(in the rows, 128 means zero)
Each row of numbers belongs to one of the nodes below and depends on some of the facts about them. Some rows are named. Which node is each other row?

Facts:
δ: points at; Ψ: is of sort; ζ: uses
reflaflom δ [fizivuk]
nestam δ [lustel]
treplin δ [rodeplen]
midok δ [naba]
goper δ [stovadrim,gruge]
klatrom δ [klenok]
gava δ [grarusa]
midron δ [plifo,bopir]
plifo δ [gredrel]
pleras δ [pefles]
vefevus δ [busti]
bulu δ [geven,rodeplen,sosum]
lerak δ [gaflek]
klenok δ [fedi]
novu δ [pefles]
flobe δ [stebun,tabo]
rumas δ [muful,pefles]
geven δ [pefles]
sebim δ [plifo,stiran]
sedefus δ [kesir]
sosum δ [fleskin,toski,pefles]
bridibi δ [rodeplen]
vodrem δ [beklel]
gafa δ [kistek,stovadrim,toski]
netrapu δ [goklan]
trodros δ [bugru,sebim]
gopim δ [flobe]
bribru δ [vodriro]
beklel δ [novu]
buzikle δ [reflaflom,kistek,bopir]
lustel δ [brakis]
brifol δ [pligak]
ludrume δ [kistek,motrus,nestam,gedre]
stebun δ [pligak]
stovadrim δ [pefles]
podomer δ [grarusa]
kleza δ [lustel]
suna δ [naba]
mapluk δ [pefles]
rodeplen δ [gredrel]
tralon δ [gaflek]
gaflek δ [lofuskul]
losto δ [midok]
motrus δ [gredrel]
stanu δ [nefon,skugral]
draflor δ [busti]
goklan δ [geven,gredrel]
brofes δ [fleskin]
matran δ [drekis,naba]
nakluba δ [statim]
mistedam δ [vodriro,pleras]
pligak δ [pefles]
druvi δ [bagri]
larun δ [bugru]
stafis δ [stiran]
nefon δ [mapluk]
graklor δ [boban]
lolu δ [pligak,pefles]
popan δ [pligak]
gruge δ [pligak]
brakis δ [faflal]
flistis δ [drekis]
lofuskul δ [drekis,nefon]
stisar δ [fizivuk,brakom]
skego δ [statim]
drekis δ [gredrel]
truklom δ [pligak]
stiran δ [bopir,brifol]
statim δ [naba]
vidruk δ [faflal,kistek]
gafli δ [denu,pefles]
troteplek δ [fedi,novu]
driplu δ [dogru]
drazu δ [mada,muful]
britril δ [tabo]
brakom δ [kistek,lofuskul]
kistek δ [mapluk,toski]
naba δ [bulu,pefles]
nusi δ [brifol]
vavu δ [geven]
faflal δ [netrapu]
[reflaflom,nestam,vodriro,gava,midron,skugral,pleras,lerak,klenok,toski,flobe,kesir,rumas,mase,klagek,sedefus,sosum,gafa,gredrel,bribru,pefles,brifol,stebun,stovadrim,kleza,gaflek,losto,motrus,goklan,brofes,rusa,mistedam,druvi,bopir,stafis,nefon,lolu,tokiskel,teklis,muful,tapleste,skego,drekis,kliflu,stiran,statim,vidruk,gedre,gafli,troteplek,brakom] Ψ 992
[treplin,stadil,midok,plopa,goper,febal,plifo,tabo,sebim,vodrem,lustel,suna,gedek,draflor,nakluba,larun,bugru,fleskin,gruge,boban,mada,truklom,skizu,klupar,fedi,drazu,dugrin,naba,denu] Ψ 31
[klatrom,grolovu,dribem,bulu,novu,fletre,tralur,geven,netrapu,gopim,buzikle,podomer,zistekel,mapluk,keku,pligak,stoskur,popan,flistis,lofuskul,stisar,busti,grarusa,kistek,vavu,faflal,dogru,stabarek] Ψ 553
[stibom,griklan,vefevus,bridibi,trodros,beklel,rili,ludrume,braplim,rodeplen,tralon,stanu,matran,graklor,fizivuk,bagri,brakis,driplu,britril,nusi,bive] Ψ 721
nestam ζ [brofes,matran]
vodriro ζ [gopim,gaflek,brakis,bopir,brifol,draflor,brakom]
plopa ζ [vefevus,zistekel,dribem]
klatrom ζ [truklom,lustel,suna,beklel,rili]
pleras ζ [boban,tralur,stisar,treplin]
bulu ζ [mada,brakis,faflal,griklan]
tabo ζ [faflal,rili,grolovu,braplim]
novu ζ [lolu,brofes,sosum,pefles]
fletre ζ [keku,brofes,stanu]
kesir ζ [popan,bribru,netrapu,tapleste]
klagek ζ [drekis,ludrume,lolu,mapluk,toski]
sedefus ζ [dugrin]
bridibi ζ [vavu,flobe]
buzikle ζ [gava,losto,treplin]
stebun ζ [druvi,vavu]
kleza ζ [faflal,bribru,stisar]
rodeplen ζ [gaflek,faflal,bugru]
gedek ζ [stadil,britril]
tralon ζ [fizivuk,sosum,stanu,flobe,britril]
mistedam ζ [gopim,lustel,suna,druvi,sosum,dogru]
larun ζ [graklor,vefevus,brakis]
stafis ζ [boban,lofuskul,pefles]
nefon ζ [braplim,vodrem]
fleskin ζ [grolovu,stisar]
bagri ζ [gredrel,lerak,goklan]
gruge ζ [naba,brakis,ludrume,skugral]
skego ζ [tralur,lolu,griklan]
statim ζ [gaflek,naba,brofes,vidruk,britril]
gedre ζ [gafa]
troteplek ζ [gava,graklor,bugru,gredrel]
driplu ζ [stiran,stisar]
grarusa ζ [plifo,kliflu,druvi]
drazu ζ [gava,suna,beklel]
kistek ζ [muful]
bive ζ [stoskur,draflor]
stabarek ζ [reflaflom,stiran,gafli]
denu ζ [tralur,gredrel,losto]

Some rows with their names:
tralon: [151 119 113 168 127 158 120  97 125  76 150 137 100 126  95 103  83 140
 172 131 111 118 157  69 158 174 230 123 119 166 101  62 156 185 122  90
 120 131 154 137 159 204  61 138  98 153 122  92]
stanu: [127 183 150 163 125 111 148 106 128 108 131 152 103 136 116 176 141 148
  99 169 105 175 137 114 171 149 156 121 114 139  74 105 150  92 125 112
 134 114 136 159 147 123 120 121 185 133 116 130]
rumas: [ 85 134 160 150 134  88 120 123 106 107 130 135 105 153 137 150 144 137
 121 125 120 130 123 114 182 145 112 134 131  97 112 162 139  71 127 177
 134 109 115 140 138 112 150 101 193 159 131 152]
klupar: [111 164 131 172  74 130 167 138 124 113 166 146 120 118 146 144 169 151
  89 129 132 105 118 109 157 103 112 148 116 103  98 130 130  93 153 161
 111 110 129 162  99  94 120 115 150  97 115 121]
geven: [121 164 151 154  66 133 103 128 132 137 150 124 123 108 125 126 146 174
 114 142 137 138 122 103 193 111 105 184 131 127 122 176 112  67 111 133
 136 126 156 124 138 119 179 149 188 117 118 136]
novu: [138 111 146 149 123 181  65 114  91 137 167 122  86  90 102  87 116 171
 180  90 145  78 167  51 168 156 247 190 153 161  96 104 154 170  99 132
 137 146 173 135 129 209 117 162 107 164 142 108]
brofes: [108 157 147 201 144  96 119 114  77 122 169 148 121 103 160 204 140 161
 121 123 174 128 145  92 176 162 169 115 111 147 103 109 178 120 110 144
 144 129 152 138 125 114 153 147 216 149 149 155]
stadil: [113 168 133 182  75 126 163 126 117 120 158 151 118 112 150 152 172 149
  87 136 135 105 127 111 154 118 117 140 112 104  95 126 139  96 145 161
 117 118 139 163  98  90 119 118 155  95 112 117]
bugru: [131 173 128 218  53 123 157 146 145 108 185 130 140  78 129 125 133 143
  71 126 121  74 116 138 166  82  75 161 112 103 135 153 115 102 136 144
 106 105 140 136  84  66 132 115 132  99  91 125]
brakom: [100 151 122 163 153 110 150 109 135  91 147 141 144 150 183 150 123 130
  86 139 124 163 118 129 172 114 113 145 131 122 116 150 151  76 151 126
 143 102 146 116 159 100 144 101 185 143 121 138]
klagek: [109  94  98 143 138 153 124 133 100  85 158 127 126 124 131  76  84 126
 179  82 132  67 115  62 165 146 188 140 123 130 135 114 155 175 127 146
 105 117 166 117 100 171  72 124  76 161 128 101]
matran: [132 168 146 162  76  86 138 104 120  96 144 130 108 121  98 167 126 170
 125 166  97 161 128  94 182 147 141 108 102 142 117 115 122  94 121 139
 122 121 117 150 168 132 132 135 219 128 118 137]
pefles: [ 97 143 154 192 134 164 113 147 109 118 186 115  97  91 152 149 146 136
 120 101 157  98 119 114 233 147 117 157 159 138 125 165 143  66  87 121
 135 137 187 150  88  76 221 159 186 149 124 140]
bridibi: [148 112 127 171  87 149 114 108 129  58 159 106  99 132  56  86  77 149
 190 117  98  90 140  66 174 168 198 123 120 155 137  87 113 173 101 109
 103 137 138 127 153 206  70 145 116 141 118 106]
stisar: [ 42 148  83  65 118 121 174  93 118 154  80 149 124 164  47 102 151 154
 109  94  83 227 123 116 162  19 151 187 135 181 103 115  97  85 113 161
 130  80 156 145 204  53 145 121 174  67 171 134]
truklom: [104 155 168 197  76 108 129 137 130 132 158 136  88 117 110 140 177 140
  77 120 113  89 145 126 161 113 122 157 141  77  82 146 114  95 145 173
 129 123 102 154 128  94 139  94 159 116 115 152]
lerak: [ 97 145 124 159 127 105 156 117 121  93 135 137 135 163 157 153 133 122
 115 135 133 139 108 112 175 131  96 139 116 111 119 156 136  80 139 139
 137 105 137 117 143 109 127  90 176 129 123 130]

Rows to name:
No name comes twice in this set of rows, the named rows included.
[148 173 138 140 112  95 138 126 173  70 152 138 165  67 185 110  85 165
  60 189  68 160  93 133 160 105 115 120 113 111 114 147 158  83 158 116
 119  89 134 132 128  94 135 114 155 163  68 109] -> brakis
[103  99 110 145 107 166 119 147 127  95 187 128 107  59 100  23  92 144
 134  59  86  45 112  85 145  67 194 169 161 119 122 110 126 174 147 165
  94 113 153 143  86 116  98 140  54 141 110  98] -> tabo
[106 149 128 176 119 116 155 134  92 123 130 148 121 175 131 174 163 115
 135 128 156 116 128 105 180 164  98 138 101 102 111 150 140  84 119 145
 122 122 144 133 114 128  95  92 158 127 121 124] -> druvi
[102  81 108 194 127 133 122 121 104  98 146 116 118 122  49  87  84 107
 174  65 120  67 152  95 160 129 188 148 123 154 143 118 137 202 105 135
 119 122 144  95 131 146  65 111  83 143 144 129] -> stafis
[140 119 112 150  97 198 103 126 107 121 148 133 128 115 104  68 111 146
 180 103 151  70 134  60 171 141 177 185 120 141 119 135 134 154 117 124
 111 117 184 116  86 190  68 132  60 136 116  75] -> grarusa
[ 99  79 114 135 117 133 108 115  92  61 154 102 126 156 106  81  88 142
 209  86 113  62 121  52 175 149 170 133 130 118 158 119 122 174 125 166
 102 127 139 119 134 197  88 134 130 153 136 116] -> skego
[131 102 140 115  99 172  97 115 120 124 112 130 100 155  92  52 108 134
 179 104 121  86 145  63 161 150 168 199 136 109 113 147 120 141 136 144
 123 124 147 112 125 216  53 105  70 143 123  87] -> klatrom
[135  98 148 181 117 147  80 136 136  82 205 111 111  56 137  51  82 147
 110  92  83  39 139  94 134 110 198 168 161 101 101 115 142 185 168 160
 118 129 118 137 112 162 106 130  67 177 102 124] -> gruge
[136 177 165 180 115  96 139 138 109 143 112 162  99  83  91 172 156 145
  95 156 112 145 148 116 160 155 168 112 106 133  74 120 150 106 111 134
 124 111 128 162 102  98 113 118 155 149 106 127] -> britril
[139 120 112 157 108 166  95 112  96 137 149 136 119  90  94  93 106 168
 170 102 154  97 159  51 146 133 234 172 112 172  98 107 162 191 116 131
 128 130 180 117 104 201  66 153  96 149 143  94] -> fletre
[133 158 129 238  50 123 160 131 146 101 183 131 133 104 101 145 145 146
  77 121 136 105 135 138 172 101 100 153 108 131 136 136 117 105 126 117
 123 128 133 135 135  84 122 111 169  80 114 146] -> plifo
[123 160 162 163  63 123 112 113 122 138 132 132 107 149 107 148 160 168
 126 144 142 141 145 101 186 146 113 183 118 123 101 159 108  77 112 143
 139 134 133 122 151 146 142 117 199 111 130 139] -> vavu
[115  79 139 193 146 155 100 145  99 102 142 121  84 130  80  82 102 100
 176  68 124  38 154  86 184 173 187 164 151 121 113 131 141 175 110 132
 119 135 134 115 111 181  77 107  72 173 133 123] -> stebun
[102 155 160 159  79 121 147 121 120 115 156 139 106 120 146 139 164 161
  80 125 114 113 122 109 155 117 124 155 132  88  81 134 126  80 155 180
 113 121 117 174 123 102 137 110 165 117 112 135] -> vodrem

The same nodes again, as new rows of numbers:
Named rows:
vodrem: [133 105 132 121 128 124 119 151 122 134 119 143 130 122 124 134 125 144
 125 121 116 134 129 121 119 128 121 131 114 116 146 135 116 128 128 129
 128 106 130 126 137 140 105 115]
gafli: [130 115 116 103 120 119 110 157 120 151 126 128 167 137 144 136 127 154
 126 100  97 127 130 149 143 136 148 121 118 127 141 124 120 123 144 145
 152  84 124 115 124 136 105 138]
matran: [147 105 131 121 134 125 128 119 134 137 115 132 121 120 120 142 130 128
 127 127 138 152 131 125 107 128 116 118 111 128 134 133 131 107 108 119
 125 135 117 123 132 140 111 115]
reflaflom: [130  99 124 112 129 130 107 152 124 144 127 139 166 132 144 128 126 159
 121  99  93 133 124 144 132 132 157 123 122 125 141 119 115 127 135 146
 149  89 128 119 126 126  96 140]
sedefus: [102 178 197  95  13 135 130  91 137 128 130 179 181 200 209  76 150 111
 132 107 115 248 145 118 153  78  66 119 179  91 138 199 119 170 135 153
 123 192 178 185 137  89 130 152]
gafa: [167 192  84  60 130 123 114 216 213 134 123 160 133 145 137  86  29 115
  86 128 157 154  97 190  68  99 131 246  62 110  70 111  98 130  70 180
 121 112  82 179 156  50 104  72]
losto: [141 108 128 118 125 130 121 136 124 137 124 146 131 124 127 143 120 142
 125 125 136 145 124 129 126 127 132 128 117 131 139 127 133 119 127 125
 137 125 125 126 129 126  98 127]
geven: [136 150 123 117 109 111 134 153 136 142 132 122 139 126 120 143 119 128
 132 118 127 125 130 124 148 134 117 131 109 125 130 150 135 132 117 113
 130 118 133 131 118 149 133 127]
pligak: [124 137 117 117 106 126 126 167 136 143 140 127 144 132 121 144 127 132
 157 108 138 115 138 132 122 134 103 129 114 126 116 148 140 140 130  96
 104 119 129 132 123 142 129 130]
skego: [127 115 134 118 121 130 132 131 124 132 144 136 133 133  98 135 119 144
 130 117 122 139 102 130 137 124 122 134 122 124 142 124 144 111 118 117
 125 140 137 151 108 119 117 134]
klagek: [131 118 132 128 124 135 133 144 120 131 137 143 126 134  98 135 114 138
 130 111 128 130 105 127 148 124 130 136 128 124 141 129 148 117 123 124
 121 148 137 151 123 115 127 134]
muful: [138 124 138 121 102 132 122 138 123 132 118 161 140 139 151 128 122 132
 124 116 136 163 134 125 138 115 126 128 132 125 139 148 131 131 134 142
 134 141 131 134 145 115 111 130]
fizivuk: [148 103 133 137 137 131 128 141 131 135 113 141 116 127 122 143 121 123
 130 116 141 141 135 121 121 127 129 126 120 125 133 139 132 115 116 134
 120 144 118 123 150 136 120 116]
stabarek: [124 114 120 129 124 129 118 160 124 122 143 133 172 132 115 110 124 152
 127  71  75 120 117 128 146 130 144 127 122 119 137 131 129 131 112 129
 132 101 142 142 111 126 133 146]
gredrel: [142 119 123 125 124 140 120 133 113 137  99 147 121 116 132 130 107 141
 110 132 128 129 115 134 146 128 133 108 115 133 134 123 132 135 134 121
 132 128 122 118 144 117 119 118]
braplim: [144 101 127 132 136 130 121 143 128 136 113 135 134 127 128 133 127 132
 127 104 122 138 135 128 123 130 134 120 120 123 134 135 124 116 119 139
 124 127 119 121 146 136 121 121]
kliflu: [145 112 129 129 126 133 128 142 121 134 118 154 114 122 124 149 114 134
 125 129 152 141 125 121 135 125 132 133 121 131 139 135 141 120 130 129
 129 142 124 128 144 123 107 124]

Name these rows:
No name comes twice in this set of rows, the named rows included.
[144 109 131 131 128 132 126 147 123 137 119 153 121 125 127 147 115 136
 125 125 144 139 128 124 138 128 140 135 123 130 139 134 135 123 129 134
 135 133 126 126 143 127 106 126] -> toski
[128 118 137 132 129 130 135 149 140 131 142 133 137 125 102 130 119 141
 129 108 113 129 115 115 138 128 128 138 123 117 134 138 133 137 102 108
 118 132 148 149 110 133 126 135] -> buzikle
[128 117 135 132 123 126 136 150 116 123 134 144 114 130  87 130 117 136
 132 113 124 129 109 112 138 122 108 141 122 114 148 138 139 118 120 124
 110 141 140 154 128 129 135 116] -> gedek
[142 134 119 114 110 114 128 155 120 149 124 134 128 131 129 159 117 129
 134 125 148 129 133 133 151 134 129 133 114 134 137 141 140 114 142 134
 139 124 120 120 138 142 118 125] -> pefles
[124 110 125 121 123 134 119 153 117 130 139 139 157 141 112 121 118 153
 127  88  93 127 105 138 150 126 144 130 129 122 143 122 135 117 129 139
 133 117 137 145 119 117 126 142] -> kesir
[142 109 127 117 123 116 122 132 118 126 122 143 124 115 114 140 128 140
 128 131 131 149 129 115 108 124 104 130 106 122 148 134 128 107 121 120
 131 114 125 128 129 140 100 110] -> suna
[127  97 126 113 128 138 110 152 124 144 126 142 159 131 142 130 126 158
 128 104 103 133 125 143 125 131 148 123 123 125 136 119 119 130 135 134
 139  97 128 122 126 123  95 136] -> stiran
[130 139 128 106 109 115 131 151 130 153 135 123 132 139 121 151 117 135
 136 124 133 128 121 137 151 133 124 137 117 127 137 137 139 119 134 128
 131 126 130 136 122 140 121 129] -> stovadrim
[131 107 136 125 130 134 128 140 139 139 126 130 130 134 114 130 127 133
 135 109 121 137 123 133 116 126 121 126 123 119 128 134 129 121 112 122
 109 137 127 137 131 133 124 123] -> nusi
[140 111 133 131 133 128 125 149 140 137 123 140 137 115 131 139 124 141
 123 120 124 137 136 117 122 130 137 132 115 123 134 141 120 144 111 115
 133 115 135 123 128 140 103 128] -> faflal
[135 113 128 111 117 113 125 124 117 118 136 138 133 121 103 133 128 143
 128 121 118 152 117 117 108 121  96 131 107 120 150 133 131  98 112 116
 127 118 129 144 110 134 108 116] -> midok
[126 123 136 121 128 138 133 122 128 137 111 116 120 127 106 113 114 134
 116 122 101 123 100 138 139 130 116 103 117 120 127 122 133 130 110 109
 108 141 134 136 122 127 150 116] -> rodeplen
[135 105 140 125 132 125 125 149 129 139 121 145 116 120 119 144 124 142
 126 134 132 141 129 115 114 126 120 138 116 114 147 138 117 129 122 126
 125 119 132 132 138 142  98 113] -> lustel
[129 111 144 128 134 131 138 134 141 139 135 125 118 135  95 135 123 130
 136 114 124 136 111 125 128 127 120 133 125 115 132 133 136 116 103 117
 105 152 137 150 121 135 133 123] -> tralon

